1: [-25,64,-110,48,13,17,92,-96,146,-97,42,-12,144,84,-31,-78,-30,-56,52,196,109,-34,-14,111,183,94,-3,20,-59,51,40,-138,38,108,-277,-30,50,-69,10,-22,-30,-93,158,-155,-76,16,-92,-73,-109,56,-39,209,28,18]
2: [-135,-85,-26,-66,43,-47,108,-250,78,6,-59,-35,104,6,111,-15,-262,192,182,130,152,-91,109,113,-169,-106,-73,-9,78,2,144,136,27,-218,-253,-55,-40,61,-91,-20,106,-31,13,25,-81,-106,-188,140,-150,55,133,-97,-56,-1]
3: [184,-405,-23,-195,-208,-56,150,136,-189,-191,219,-26,-218,168,162,45,67,66,-21,120,-28,-45,-56,305,-10,-48,-10,190,-92,2,194,126,1,-32,44,81,95,176,56,110,-135,-82,198,127,-116,-59,-173,40,219,-256,378,105,-142,111]
4: [237,-296,-93,-302,-116,144,123,282,-133,-496,-138,-184,-217,81,99,51,-113,-116,-141,119,161,48,-182,234,148,-83,-27,53,30,49,351,-7,265,39,-149,182,77,25,-85,140,-239,-23,-133,38,-230,-91,-162,61,149,-164,166,476,-148,24]
5: [380,17,197,-109,26,183,129,-349,-340,-165,-236,98,182,-57,256,-136,-96,459,-369,50,29,-184,-933,321,120,185,-170,-72,-196,59,-63,215,-60,133,333,36,235,-290,47,-34,59,-70,84,214,-205,-50,24,286,111,216,-156,-164,-53,-37]
6: [-91,-122,-114,-140,71,-8,65,-125,-70,-102,39,-134,27,20,-3,41,109,16,-7,-225,-59,94,44,-9,-28,22,-126,-129,-150,-7,81,-15,82,-51,-97,101,-61,-161,23,6,156,58,-56,63,75,-14,139,154,-63,23,144,-34,-161,46] : 2 1 3 4
7: [206,-164,192,-58,173,-30,41,-419,-170,-56,-128,-127,224,-143,-42,-73,-294,655,-531,-220,-68,-115,-645,281,-93,64,-169,11,-252,-11,-154,-2,-90,96,324,74,96,-358,-151,140,134,-78,74,211,26,45,-133,165,-73,265,-99,-67,-45,-59] : 5 6 2 1
8: [-1,-45,66,-6,53,-44,-1,10,-87,-45,214,79,3,-74,-89,-26,127,105,-26,-170,129,33,-198,11,-68,-49,-13,118,-188,-110,98,-28,277,80,-91,-28,-55,-127,-122,34,48,2,-24,-117,-29,30,211,198,-88,16,102,64,10,-24] : 6 1 2 3
9: [41,29,227,-87,15,8,100,-203,64,-11,-29,-158,-32,-19,69,-85,-206,45,252,-118,116,19,135,-50,94,-12,-106,-73,-84,-19,214,-13,96,-182,-99,92,126,82,1,67,93,-40,56,89,9,-89,-69,61,-134,1,103,-25,103,-138] : 2 6 1 8
10: [168,137,-31,43,-33,56,-83,-115,56,-21,-161,65,-60,209,-63,-108,120,28,128,9,128,169,12,339,265,-89,33,-140,261,105,-81,59,174,6,-48,-111,85,69,-28,174,204,-219,0,-194,-32,35,-530,97,-270,135,-56,299,82,-36] : 1 9 2 8
11: [23,125,-55,-40,-17,-78,-84,-213,127,-92,-131,52,314,-106,158,52,228,19,-217,148,102,120,-128,79,137,44,-135,17,105,-56,56,7,-8,181,-120,-111,32,-205,-56,-64,36,-113,120,66,89,-70,-42,29,-108,-91,53,221,9,180] : 1 6 8 2
12: [181,68,241,-171,100,110,160,-339,-240,-141,-395,75,302,-243,142,-155,-81,505,-422,62,50,-172,-665,398,64,103,-37,-116,-349,11,-19,94,-179,102,232,-90,95,-256,-92,-73,72,-255,188,127,28,-23,42,354,-67,308,-98,17,-124,70] : 5 7 11 8
13: [27,97,-60,5,188,15,75,-148,-22,-71,58,16,102,19,30,-183,136,115,-20,-68,310,-33,48,-4,46,-47,72,-40,-106,58,2,-4,211,-107,-172,-62,32,-69,-68,34,172,62,17,-115,-117,-91,394,280,-108,-13,192,58,59,97] : 8 6 1 9
14: [50,15,-22,-29,-23,20,-75,-198,88,-13,-42,68,96,-34,66,8,99,-5,-84,-51,30,-30,153,158,88,107,53,-117,166,-62,-20,188,-14,-84,-184,-78,-17,-74,-60,39,57,-19,122,46,25,-32,-17,-44,-5,58,12,42,34,25] : 11 1 6 2
15: [318,90,134,-167,18,136,105,-615,-317,-281,-308,-106,381,-24,134,-115,-83,405,-304,-30,47,-217,-862,307,64,34,-103,-24,-217,42,21,136,-73,297,297,29,39,-255,-66,-74,-8,-105,154,1,-6,25,180,336,-78,344,-204,104,-30,0] : 12 5 7 11
16: [217,-79,376,-86,200,207,184,-511,-286,3,-59,250,31,-78,343,-181,-141,428,-452,36,64,-83,-768,248,236,311,-104,37,-435,101,-164,111,-173,-132,121,43,242,-529,-76,131,293,-317,137,331,2,2,-282,164,-185,213,-41,-209,-135,178] : 5 12 7 15
17: [-110,128,143,-48,140,6,140,-397,-6,61,-55,-211,223,49,116,-31,-197,55,253,-261,46,-72,130,-29,16,-133,38,-145,-21,18,63,26,-132,-229,-319,105,-185,92,-46,-37,133,-163,41,81,-17,-173,80,373,-51,-102,132,-63,28,68] : 9 2 6 13
18: [173,83,292,-88,123,198,-14,-436,-346,-44,-295,33,356,-134,263,-142,-63,537,-528,-208,67,-109,-664,261,35,59,-148,89,-180,182,-32,127,-229,345,176,66,155,-326,-39,-34,186,-246,238,36,13,-27,-10,260,-10,189,-119,-39,0,-21] : 12 15 5 7
19: [307,2,81,-370,185,167,129,-312,-126,-212,-319,23,336,-30,206,-50,-39,413,-285,140,-1,0,-797,306,-74,18,-29,-29,-210,115,-1,10,-9,119,348,72,197,-326,-51,-81,115,-118,142,42,41,-67,153,200,18,311,-71,-76,-138,-16] : 12 15 5 18
20: [24,-77,1,-84,-32,4,-38,-115,-7,-48,149,9,42,-46,-39,-115,49,90,297,-153,17,142,-43,51,19,25,-69,130,-190,-17,128,-42,183,8,86,-31,4,-167,-146,112,99,-76,-161,-132,-97,45,-39,277,-161,72,72,87,-3,31] : 8 6 9 13
21: [166,-205,264,-151,233,84,11,38,-28,118,96,-147,-155,-139,48,-10,222,1,-88,-23,-14,45,-156,54,71,54,33,102,-181,-100,52,-93,115,19,-65,-32,52,-73,29,64,114,-28,-51,26,-28,73,49,335,-38,113,139,116,-61,144] : 8 20 6 13
22: [-46,-112,99,-62,-27,-183,172,6,49,-24,94,-31,-2,89,68,63,46,76,154,-259,-14,-95,-9,-198,169,28,242,-87,-198,-38,-86,-22,26,-89,33,19,29,-90,-104,-44,201,-114,-68,102,32,-89,138,88,-141,-252,22,-60,140,14] : 6 9 8 20
23: [70,-26,-17,-37,239,1,64,-116,148,67,11,25,65,-74,60,-61,72,142,200,-31,-82,-39,-88,33,-61,-32,86,85,-222,-145,282,-76,166,-52,-4,-72,-125,-261,14,-48,82,121,-28,107,-39,-50,149,147,-101,38,135,-16,-22,101] : 8 20 6 21
24: [-24,-91,40,48,153,-50,-134,-7,127,139,178,-20,17,-45,56,-106,194,100,-4,-195,36,-1,-77,36,-18,-79,-17,71,-183,25,57,-1,182,56,-70,-38,-75,-141,61,-38,150,-41,5,20,9,-36,-35,225,27,227,45,148,-110,74] : 8 21 23 20
25: [225,-330,-195,-295,-61,156,86,196,-244,-128,138,-187,-189,51,201,52,163,14,-18,-125,41,49,81,390,28,-97,-30,21,90,6,295,-36,60,-92,-53,86,136,34,48,213,-122,6,-64,-55,-142,149,-44,-127,195,-231,68,194,-140,25] : 3 4 6 21
26: [8,-263,-14,-106,-132,114,207,-15,-298,-148,125,-249,-391,94,82,72,52,-74,124,101,-10,87,30,276,69,-112,-1,129,34,67,183,77,5,86,14,158,-98,-8,100,221,-92,-35,-137,-33,-120,-25,147,-48,-19,-352,77,250,-239,57] : 25 3 4 6
27: [136,-346,-100,-196,-119,52,357,-118,-241,-206,-16,-2,-279,-1,100,-12,-27,-12,67,81,196,84,-196,224,113,-36,-67,-75,-7,157,353,-106,-80,39,42,-32,192,-36,-9,162,56,0,-266,-57,-81,75,244,79,240,-322,204,323,-99,103] : 26 25 4 3
28: [-41,-368,-111,-152,-121,109,350,50,-279,-55,-183,-121,-181,19,132,111,-153,-94,205,-41,29,134,175,253,63,14,85,-32,36,76,475,58,66,44,-92,101,87,-25,29,204,-79,-20,-242,72,3,-53,307,116,148,-264,108,340,-14,149] : 27 26 25 4
29: [426,148,225,-212,56,123,101,-661,-163,-177,-137,74,334,-221,131,-122,-153,408,-415,-201,-78,-30,-710,267,-32,282,-225,50,-324,92,-142,161,-137,-21,377,-2,37,-186,-178,45,119,-219,60,7,131,-44,-277,149,-49,228,-39,-135,-179,25] : 7 12 18 5
30: [104,279,83,-118,42,17,-153,-64,-14,-189,77,-127,-14,247,-67,45,139,137,115,131,75,85,86,297,174,-44,27,13,20,5,-12,0,160,10,-36,-46,86,-8,135,-17,259,-122,-59,-165,126,20,-222,-68,136,126,-54,363,-3,-91] : 10 1 14 24
31: [-1,-35,43,62,63,7,5,-150,-102,-10,-49,136,266,-105,79,-22,-103,-4,135,88,-41,-160,217,100,-59,87,-56,-71,-17,50,377,51,57,-153,-9,-152,46,-61,-7,86,114,-130,64,96,-147,-83,-17,238,-147,240,-54,8,-73,154] : 2 14 23 9
32: [252,166,110,-66,76,299,-105,-451,-268,-169,-355,-27,153,-18,258,-61,90,323,-276,266,40,-197,-778,531,-70,64,97,177,-224,92,-44,214,39,230,323,149,165,-271,35,-153,-85,1,74,-19,-7,-254,218,342,58,241,-161,144,-82,58] : 15 19 5 12
33: [73,-75,-7,-36,-53,-119,-116,70,198,-44,-152,66,-15,46,28,17,-125,-26,159,-174,130,31,53,146,133,18,-74,21,173,30,-35,148,-50,111,-92,-19,106,-80,-26,-46,1,-16,191,-204,104,144,-110,-22,-51,163,-87,33,24,-63] : 14 1 9 24
34: [7,-119,-93,-74,74,189,-124,-101,84,40,224,-48,-125,-96,99,-104,328,78,-70,-258,97,247,-443,-60,16,64,67,169,-205,-97,154,-71,334,99,-27,-25,-98,-99,13,108,-14,48,-79,-50,-176,132,228,22,-20,-60,-18,71,1,36] : 8 24 21 20
35: [199,40,292,-238,24,269,192,-430,-286,-145,-238,47,145,-278,230,-166,-77,502,-516,37,201,-181,-820,401,109,182,-9,235,-223,181,-83,123,-105,146,367,92,135,-364,-57,133,193,-200,143,200,-74,-95,-249,127,42,209,-61,-292,34,16] : 5 18 12 16
36: [103,129,64,-144,260,58,49,41,307,-106,-9,-17,161,62,-38,-37,98,-44,84,239,-130,15,-15,277,104,43,16,-78,72,-123,-30,42,169,-124,-245,-189,85,6,85,37,-143,3,-37,-71,12,-17,-171,42,-54,115,-20,138,-126,211] : 1 14 30 11
37: [-35,-247,-99,-251,-120,137,347,-23,-375,-209,-108,-188,-484,-29,40,273,-102,-109,225,38,58,166,66,200,199,-96,74,5,56,115,299,-39,-31,-43,-26,-62,286,7,-78,405,-41,5,-235,86,60,46,259,87,124,-333,143,218,0,196] : 28 27 26 25
38: [23,-263,8,-248,-72,181,341,-91,-383,-229,-24,-189,-197,20,117,52,-34,-50,102,-40,-147,-1,21,279,143,90,49,39,-26,15,405,21,-52,9,38,40,62,-56,-129,281,24,44,-180,97,-235,-202,93,-18,293,-203,293,328,-48,86] : 28 27 26 37
39: [106,-13,-34,-4,92,114,-49,18,181,87,51,-79,258,-134,-79,14,-57,216,353,-58,120,62,-9,-1,-57,144,50,-86,-32,-31,88,55,89,-12,-106,-51,-54,-99,-40,-28,181,44,95,-70,-100,-31,66,115,9,-31,90,138,-123,29] : 23 20 24 14
40: [220,95,-11,-27,79,329,15,-156,-172,-291,-187,18,59,-109,221,13,-249,786,-413,-589,-16,-113,-732,138,-86,224,-64,48,64,-8,-14,87,-171,119,287,173,290,-90,-115,113,54,-64,59,35,52,68,-267,90,-197,354,-141,-482,4,-73] : 7 18 29 35
41: [45,-76,29,-173,184,169,-84,74,43,34,312,7,-118,-88,-14,-40,207,83,-95,-212,58,4,-379,-201,68,-83,143,190,-276,56,268,-130,172,92,98,-91,-18,-117,97,48,-67,-104,-48,-113,-44,154,276,204,-134,21,-89,241,-50,8] : 34 8 21 24
42: [194,-167,-111,-128,-184,398,277,127,-293,-152,-163,-127,-154,23,36,50,-186,-71,-25,-13,27,-33,4,221,-113,-60,77,-55,152,172,246,-16,-87,-40,-78,-77,53,-140,-62,38,-162,54,-155,73,-146,-124,252,181,41,-16,4,673,51,104] : 28 38 27 4
43: [232,-356,-36,-128,-120,134,150,143,-157,-188,170,-178,-165,234,153,-75,-45,53,-30,40,111,70,-40,366,40,-49,-33,61,58,81,344,3,37,116,-76,173,186,-39,-64,189,-57,10,-17,54,-184,-48,-107,26,69,-317,219,492,-117,154] : 25 4 3 26
44: [-61,-195,-160,-33,-71,29,152,-160,-18,34,-127,-24,-94,-86,137,111,-129,134,271,-100,-43,37,113,-20,105,-5,29,-145,-167,79,79,6,-46,-112,-57,3,-52,58,-10,-72,-34,-151,7,1,19,-121,70,-36,-103,-49,64,41,18,16] : 9 6 22 2
45: [245,-165,283,-211,245,196,122,-348,-303,-164,-241,22,174,-99,180,-81,-232,697,-464,-480,-90,-123,-751,100,5,170,-154,17,-169,103,-42,42,-121,142,290,-89,228,-341,-37,138,101,-59,68,77,198,141,-214,209,-154,179,84,-309,-117,14] : 7 40 18 29
46: [53,64,55,-179,18,-21,16,-308,-23,-50,11,-45,79,120,-1,-32,89,-8,-34,153,57,112,20,130,113,133,31,1,42,33,53,85,66,-26,-173,-171,-101,-194,-18,11,-54,-26,-7,-29,116,15,32,35,12,74,96,125,27,104] : 14 1 11 36
47: [184,-258,22,55,-138,175,117,332,-250,-175,-38,-75,-273,59,195,10,-74,-122,18,-51,-31,-68,15,242,99,-201,13,151,84,119,136,15,117,50,-73,171,107,61,-135,69,-89,99,-137,74,-130,-12,-175,87,168,-86,-68,334,-25,-103] : 43 4 25 26
48: [130,-41,212,-28,55,214,34,-214,-280,-245,-352,144,192,-223,92,-47,51,610,-414,-219,74,-152,-755,307,-42,60,-58,-86,69,-33,44,232,-98,283,257,21,102,-102,10,-164,105,16,289,4,-27,-90,25,232,-89,243,-137,-136,-161,87] : 18 12 5 15
49: [249,-354,-80,-132,-52,139,149,154,-127,-179,-37,71,-315,55,-59,-15,39,-198,66,-37,30,86,-3,344,126,-154,-80,247,42,146,217,-18,174,-10,-54,132,158,51,1,121,-39,66,88,37,-214,-80,-149,156,273,-143,323,318,-89,5] : 47 43 3 4
50: [282,179,133,-170,21,363,-61,-399,-272,-226,-233,121,63,-75,301,-233,6,538,-486,287,81,-282,-834,318,143,176,1,158,-259,201,-46,111,-77,52,269,179,90,-343,33,24,56,-46,130,80,16,87,-135,263,-61,284,-255,-20,-118,-37] : 5 35 32 12
51: [25,69,108,96,178,-7,-75,-176,63,63,91,-60,121,-42,181,97,6,44,93,223,110,-8,58,200,145,227,-35,108,-116,-48,9,-23,-109,41,-266,-81,68,-88,150,-139,-41,-138,67,60,37,59,67,7,-94,-30,-51,169,-31,71] : 1 46 14 11
52: [59,-107,18,-131,16,39,-95,-7,-69,46,75,-3,-118,-93,87,8,135,29,47,-185,-33,-47,-54,64,-142,30,115,-3,-89,-117,172,-39,224,15,35,64,-44,-212,-47,-61,121,-121,66,21,-59,50,139,-72,-14,66,-5,70,17,19] : 8 24 23 6
53: [-13,39,12,-16,76,57,-15,-4,60,-67,164,-17,38,-133,2,-117,177,103,73,-44,167,77,-432,-9,85,22,141,65,-79,1,223,26,204,-32,136,-21,-116,-208,69,99,9,-71,105,-100,-103,67,172,98,-64,11,139,102,50,75] : 8 34 41 52
54: [119,-274,25,-167,-178,203,159,37,-321,-96,65,-189,-253,164,165,35,-59,-27,119,-169,32,-125,-127,186,209,0,-22,103,-3,67,361,-36,19,-55,4,105,57,36,143,245,-128,-116,-45,-13,-177,144,159,-92,200,-397,243,164,-73,82] : 26 25 38 27
55: [116,-388,-4,-181,-32,227,316,57,-274,-87,129,-34,-258,70,96,63,-47,90,166,16,18,58,-55,224,65,36,-31,62,38,178,340,-7,63,-10,45,-21,150,80,-79,192,25,-42,-67,63,-126,120,27,156,292,-301,172,221,-68,85] : 27 54 38 43
56: [313,-131,191,-55,165,234,159,-282,-286,-194,-255,-75,361,-164,250,-108,-135,595,-353,-313,92,-207,-663,299,-66,144,-211,51,-179,4,36,71,-136,3,224,211,90,-394,-97,152,221,-16,147,2,-69,96,-179,465,-306,389,-87,-324,-1,-7] : 45 7 18 40
57: [180,-24,-98,-165,-15,7,-75,-32,26,-146,-123,24,70,-3,35,6,98,7,-104,150,-60,98,12,356,224,110,21,1,17,76,-10,-87,69,-3,-170,75,47,-62,6,41,-141,-109,39,-21,21,-44,41,8,89,51,-14,261,-41,111] : 46 1 14 36
58: [183,-151,49,-138,-203,53,445,-23,-270,-203,-137,-45,-100,57,109,327,-11,-14,10,69,28,96,57,151,-29,85,-6,-133,-23,12,195,-5,31,-76,-116,165,-13,-190,1,-15,-251,49,-152,55,-125,-90,385,78,107,-94,195,675,-100,53] : 42 28 38 27
59: [140,44,155,21,310,122,73,-310,59,-176,100,-7,364,-100,36,120,133,-139,34,338,38,107,-245,170,73,304,-206,110,-32,-36,35,-1,279,-60,-185,-204,-8,-144,228,-60,54,45,118,31,7,136,270,-85,36,35,63,2,-139,186] : 51 46 36 11
60: [-3,12,130,-182,52,-93,-43,-204,46,-21,103,-12,171,101,155,3,2,2,-137,195,122,68,-18,145,250,113,7,-67,75,167,-119,25,122,-108,-239,-12,-139,-72,65,65,8,-74,104,89,54,134,84,90,-61,-137,-97,-5,76,19] : 46 14 51 57
61: [248,-272,-6,-161,-124,145,137,391,-204,-86,-103,-116,-206,6,0,55,-109,113,-68,23,-62,-62,-50,87,-100,-24,76,209,-70,5,215,105,-134,46,-252,75,125,109,-89,99,-262,27,-54,-14,-141,-70,111,104,82,-86,117,534,-214,-2] : 47 42 43 4
62: [64,-134,-64,-303,-94,140,446,32,-260,-188,-105,-229,-319,2,141,-89,-1,10,8,132,148,100,-51,615,2,-100,-47,-90,139,116,447,-14,107,-154,19,8,-8,-8,-105,122,6,-38,-117,86,-92,-79,246,163,118,-299,218,382,-98,95] : 27 28 38 55
63: [180,-200,5,-207,-89,130,146,137,-252,-251,-142,-131,-300,-28,88,-72,79,9,-75,7,-103,-46,-23,251,-98,-161,-1,169,-171,65,220,87,4,237,-170,35,61,-113,-24,79,45,2,-82,48,-237,-64,-157,147,173,-206,279,345,-167,92] : 49 43 61 47
64: [40,-154,-68,19,208,-110,230,-11,132,-56,-65,22,181,-63,73,-15,-104,54,84,-191,71,-37,210,-132,-110,-76,92,-53,27,113,-23,52,-73,-30,-172,188,-176,-2,-72,89,86,-111,18,42,-4,-133,-57,-17,-54,-64,143,-86,-50,40] : 44 2 6 14
65: [176,-280,35,-199,-85,153,193,27,-185,-123,-33,-183,-284,-133,28,-3,-31,-120,58,55,104,46,-29,293,105,25,-163,56,24,5,258,61,-40,24,27,-3,56,41,-14,123,-19,-57,-181,-47,-154,58,221,-64,274,-295,128,340,-63,-19] : 27 55 26 54
66: [232,-225,-47,9,77,75,-237,4,-73,-97,102,-71,-186,-221,175,-16,335,85,-95,27,3,220,-347,43,63,64,-125,193,-121,-48,182,-5,309,62,152,-142,76,-112,2,-119,134,11,52,71,17,129,157,347,-209,-54,62,-18,-9,-33] : 21 34 8 53
67: [122,-196,-118,-253,-42,200,345,303,-341,-110,-53,-155,-283,130,105,-18,-51,52,-138,-7,74,31,165,50,17,-67,20,7,5,140,451,-55,-61,28,-58,81,0,-96,-59,111,-99,167,-18,73,-118,66,286,72,147,-278,74,572,8,-34] : 42 28 61 65
68: [-79,154,239,-61,33,93,-21,-89,74,-12,119,59,157,124,-134,-34,105,-38,-170,178,129,1,-111,221,173,247,7,-78,-137,-76,74,9,-15,-94,-195,-133,74,-346,64,29,-52,-45,2,57,45,3,66,20,4,-82,21,-25,-7,111] : 46 60 51 14
69: [10,191,89,-150,-26,47,-33,-90,-67,-220,-72,-23,-34,-49,-65,149,80,136,6,202,34,107,14,304,194,-50,130,62,-89,66,-68,-35,225,-4,-53,-117,116,0,104,-49,-89,-87,32,-219,-166,-19,-247,-20,85,73,-24,251,119,107] : 30 57 1 46
70: [97,-86,-175,12,239,-46,-89,-8,-27,53,311,61,-160,-84,-53,-56,447,-27,-176,-352,66,142,-371,-191,188,-6,110,214,-246,92,-23,30,196,82,132,-151,-133,-275,78,67,129,1,-167,-44,-62,5,218,3,57,-165,21,231,53,95] : 34 41 53 8
71: [-39,-89,-83,99,141,25,52,-9,166,184,28,-8,77,24,83,36,61,30,246,-131,94,26,218,-51,-43,-119,46,-202,-194,5,27,58,-22,-120,-50,-51,28,-37,40,-24,21,-126,-43,67,-120,-40,74,112,-194,-212,10,-2,-28,51] : 44 64 22 39
72: [67,-317,-36,-132,-87,162,311,-66,-217,-263,-131,-79,-238,84,-5,44,127,-8,44,-95,37,-50,8,293,100,41,28,-35,-5,133,332,86,31,63,-29,182,166,193,-18,148,-96,-19,-94,25,-112,-122,-18,2,314,-251,77,565,-143,80] : 38 65 55 43
73: [-155,-11,-202,-69,13,-187,159,-104,175,163,11,49,160,212,-40,7,-249,120,192,-340,60,-4,206,-90,-20,-46,178,-171,-167,106,-8,203,17,-159,-162,227,-175,-105,-166,1,158,-257,-109,114,-51,-156,-12,31,-147,-190,133,-30,118,75] : 64 71 22 44
74: [149,-311,4,-93,-89,99,-124,231,-312,-185,170,-136,-287,113,162,60,101,35,19,-130,40,-53,-71,508,39,-56,-40,138,78,21,296,42,38,54,-96,25,51,128,-73,173,100,50,-7,-127,-56,-61,-283,-96,199,-235,194,166,-122,-5] : 25 43 3 47
